Below is a small trained network, with its code and all its weights. Each question gives an input and a target symbol and asks what happens when units are switched off, that is, made to give their printed mean instead of their output.

import numpy as np


def w(rows, s, z=0):
    codes = np.array(rows[::2]) - 128.0
    scale = np.full(codes.shape[1], s)
    scale[-1] = z or s
    return codes * scale


def norm(h):
    return h / np.sqrt((h * h).mean(-1, keepdims=True) + 1e-5)


def f(y):
    return np.maximum(y, 0)


def softmax(a):
    e = np.exp(a - a.max(-1, keepdims=True))
    return e / e.sum(-1, keepdims=True)


def log_softmax(a):
    a = a - a.max(-1, keepdims=True)
    return a - np.log(np.exp(a).sum(-1, keepdims=True))


def net(x, mask):
    ids = ['αβγδεζθλξπστφψ'.index(c) for c in x.split()]
    T = len(ids)
    res = E[ids] + P[:T]
    u = 0
    for l in range(3):
        q, k, v = (norm(res) @ M[l].T for M in (Q, K, V))
        z = softmax(np.where(np.tri(T) > 0, q @ k.T / 4**0.5, -1e9)) @ v
        res = res + np.where(mask[u], z, O[l][:, -1]) @ O[l][:, :-1]
        u += 1
        y = f(norm(res) @ A[l][:, :-1].T + A[l][:, -1])
        res = res + np.where(mask[u : u + 4], y, B[l][:, -1]) @ B[l][:, :-1]
        u += 4
    return log_softmax(norm(res)[-1] @ U[:, :-1].T + U[:, -1])


Q, K, V, O, A, B = {}, {}, {}, {}, {}, {}
E = w([
[168,175,155,128,138],'α',
[83,95,113,82,108],'β',
[159,156,181,166,153],'γ',
[77,90,134,83,73],'δ',
[74,73,114,120,86],'ε',
[114,52,72,138,121],'ζ',
[124,201,188,146,125],'θ',
[72,71,121,124,126],'λ',
[169,177,156,129,135],'ξ',
[163,169,181,126,134],'π',
[158,142,184,162,162],'σ',
[72,115,109,40,146],'τ',
[105,96,118,192,92],'φ',
[82,94,182,8,54],'ψ',
],0.017)
P = w([
[80,141,78,112,131],'0',
[57,64,251,149,115],'1',
[71,59,241,156,126],'2',
[83,55,232,152,136],'3',
[100,38,209,152,148],'4',
[92,52,200,148,152],'5',
[105,48,184,158,168],'6',
[110,46,175,153,178],'7',
[105,58,165,152,177],'8',
],0.011)
Q[0] = w([
[102,132,124,78,247],'L0H0',
[131,88,43,140,58],'L0H0',
[77,148,75,89,156],'L0H0',
[196,179,254,130,242],'L0H0',
],0.009)
K[0] = w([
[47,172,107,101,165],'L0H0',
[138,39,242,127,93],'L0H0',
[58,81,109,59,154],'L0H0',
[130,249,1,110,50],'L0H0',
],0.008)
V[0] = w([
[90,58,194,181,105],'L0H0',
[129,169,115,197,96],'L0H0',
[126,129,172,238,112],'L0H0',
[111,91,254,92,177],'L0H0',
],0.0079)
O[0] = w([
[106,100,145,96,255,209],'L0H0',
[80,60,81,140,116,58],'L0H0',
[110,86,148,60,150,84],'L0H0',
[145,175,114,73,190,254],'L0H0',
],0.01,0.0059)
A[0] = w([
[232,249,229,103,148,80],'L0N0',
[174,43,191,176,201,28],'L0N1',
[153,110,69,244,2,2],'L0N2',
[105,127,32,246,173,181],'L0N3',
],0.0071,0.0051)
B[0] = w([
[159,131,192,146,181,255],'L0N0',
[98,229,166,76,102,228],'L0N1',
[123,208,133,161,12,155],'L0N2',
[76,76,142,137,78,167],'L0N3',
],0.011,0.0034)
Q[1] = w([
[172,225,188,127,162],'L1H0',
[137,169,195,229,50],'L1H0',
[163,180,253,254,163],'L1H0',
[120,110,120,204,90],'L1H0',
],0.0098)
K[1] = w([
[54,60,125,199,139],'L1H0',
[173,147,139,247,143],'L1H0',
[114,103,148,208,119],'L1H0',
[171,158,122,209,151],'L1H0',
],0.012)
V[1] = w([
[93,209,169,112,220],'L1H0',
[203,122,254,114,199],'L1H0',
[97,40,47,229,174],'L1H0',
[122,79,35,46,94],'L1H0',
],0.0058)
O[1] = w([
[188,105,93,115,219,253],'L1H0',
[192,100,80,57,83,245],'L1H0',
[119,108,254,152,130,30],'L1H0',
[37,64,94,203,182,68],'L1H0',
],0.0073,0.0052)
A[1] = w([
[181,106,140,211,49,48],'L1N0',
[11,10,81,95,102,252],'L1N1',
[105,107,67,216,22,61],'L1N2',
[4,42,106,120,88,85],'L1N3',
],0.011,0.0039)
B[1] = w([
[99,171,69,98,73,155],'L1N0',
[101,38,251,144,164,254],'L1N1',
[46,138,157,96,35,151],'L1N2',
[129,44,170,89,219,165],'L1N3',
],0.012,0.0073)
Q[2] = w([
[55,74,94,99,23],'L2H0',
[117,91,182,62,108],'L2H0',
[36,47,2,83,166],'L2H0',
[47,9,36,48,57],'L2H0',
],0.0091)
K[2] = w([
[173,107,251,175,135],'L2H0',
[101,58,134,114,143],'L2H0',
[197,160,152,58,218],'L2H0',
[199,95,249,112,180],'L2H0',
],0.013)
V[2] = w([
[90,115,111,196,251],'L2H0',
[51,252,50,121,174],'L2H0',
[133,197,146,191,217],'L2H0',
[143,191,88,128,144],'L2H0',
],0.011)
O[2] = w([
[100,223,164,98,120,233],'L2H0',
[132,127,251,112,76,23],'L2H0',
[145,187,134,60,81,114],'L2H0',
[165,131,158,103,124,2],'L2H0',
],0.014,0.0054)
A[2] = w([
[196,115,180,121,85,12],'L2N0',
[87,76,222,65,85,61],'L2N1',
[80,144,103,123,177,253],'L2N2',
[9,37,110,92,139,32],'L2N3',
],0.013,0.0063)
B[2] = w([
[13,69,48,95,76,142],'L2N0',
[14,56,74,254,198,175],'L2N1',
[111,33,79,110,87,253],'L2N2',
[137,9,211,51,208,217],'L2N3',
],0.0089,0.012)
U = w([
[77,154,103,137,37,153],'α',
[196,143,119,234,138,173],'β',
[74,129,52,48,122,107],'γ',
[158,226,83,149,196,93],'δ',
[75,179,80,200,151,65],'ε',
[106,111,47,207,102,58],'ζ',
[96,161,248,92,47,67],'θ',
[66,226,116,197,199,41],'λ',
[74,156,112,146,47,153],'ξ',
[195,97,99,101,43,85],'π',
[154,227,199,19,180,17],'σ',
[159,242,173,143,101,254],'τ',
[49,36,165,126,121,66],'φ',
[216,133,239,168,140,27],'ψ',
],0.013,0.0056)

Each question gives the input, a string of symbols that net reads in full, and the target symbol t.
The units are the heads (4 rows each of Q, K, V and O) and the neurons (one row each of A and B). Each row of codes is followed by its name. A weight is (code - 128) times the scale printed after its matrix; where a second scale follows, it is the last column's (O, A, B and U).
mask holds one flag per unit, layer by layer, with each layer's heads first. A switched-off unit (its flag False) gives its mean, the last column of its rows in O or B, instead of its output. The means were averaged over made-up inputs and are rounded, as every weight is.
A unit's drop is (log p(t) with every unit on - log p(t) with that unit switched off) / (log p(t) with every unit on - log p(t) with every unit switched off).
The circuit of an input: a set's keep is (log p(t) with only the set's units on - log p(t) with every unit switched off) / (log p(t) with every unit on - log p(t) with every unit switched off). Starting from the 12 units with the biggest drops (on a tie, the unit counted first), units are removed one at a time, each time the one whose removal leaves the highest keep (on an exact tie, the one counted first), for as long as the keep stays at least 0.8.
circuit, biggest first: the units of the circuit, biggest drop first
unit that matters most: the unit with the biggest drop
k most important neurons: the k neurons with the biggest drops, biggest first
top k neurons in layer l: the k neurons of layer l with the biggest drops, biggest first
input τ τ δ β σ β τ β, target σ: circuit, biggest first -> L0H0, L2H0, L1N1
input σ ξ λ τ ξ τ ξ, target σ: circuit, biggest first -> L2H0, L1N1
input θ δ ξ, target θ: 3 most important neurons -> L1N1, L0N0, L0N1
input σ ψ λ π π α λ α, target σ: circuit, biggest first -> L2H0, L1N1
input τ φ λ τ τ γ τ ψ τ, target σ: unit that matters most -> L1H0
input ζ π τ θ σ, target ζ: circuit, biggest first -> L2H0, L0H0, L1N1
input δ λ τ τ τ, target σ: circuit, biggest first -> L0H0, L2H0, L1N1
input τ γ τ, target γ: 4 most important neurons -> L1N1, L0N1, L0N0, L1N3
input ζ ζ ψ ψ ε λ σ γ, target ζ: circuit, biggest first -> L0H0, L1N1, L2N3
input τ σ τ ε θ τ γ, target τ: 2 most important neurons -> L0N0, L1N1
input ζ γ ζ λ τ ψ λ ε π, target ζ: circuit, biggest first -> L0H0, L1N1, L2N3
input ζ τ τ ζ, target γ: top 2 neurons in layer 2 -> L2N1, L2N2
input ψ θ β τ φ λ τ θ, target ψ: 2 most important neurons -> L0N0, L0N3
input τ ξ φ σ δ ε θ, target τ: unit that matters most -> L1H0
input τ θ λ τ, target γ: 3 most important neurons -> L0N1, L1N1, L2N3
input δ σ τ τ τ π, target δ: 3 most important neurons -> L1N1, L1N2, L2N3
input σ γ ζ β τ σ, target σ: 2 most important neurons -> L1N1, L0N1
input ψ φ ψ β ζ π β ε α, target ψ: 2 most important neurons -> L0N0, L0N3
input β α ξ, target β: top 3 neurons in layer 0 -> L0N2, L0N3, L0N0
input γ α τ β τ τ β σ θ, target σ: unit that matters most -> L2H0
input β θ θ, target β: top 2 neurons in layer 1 -> L1N2, L1N1
input δ π σ, target δ: top 2 neurons in layer 1 -> L1N1, L1N2
input γ ζ π ξ δ θ θ, target γ: 2 most important neurons -> L1N1, L0N1
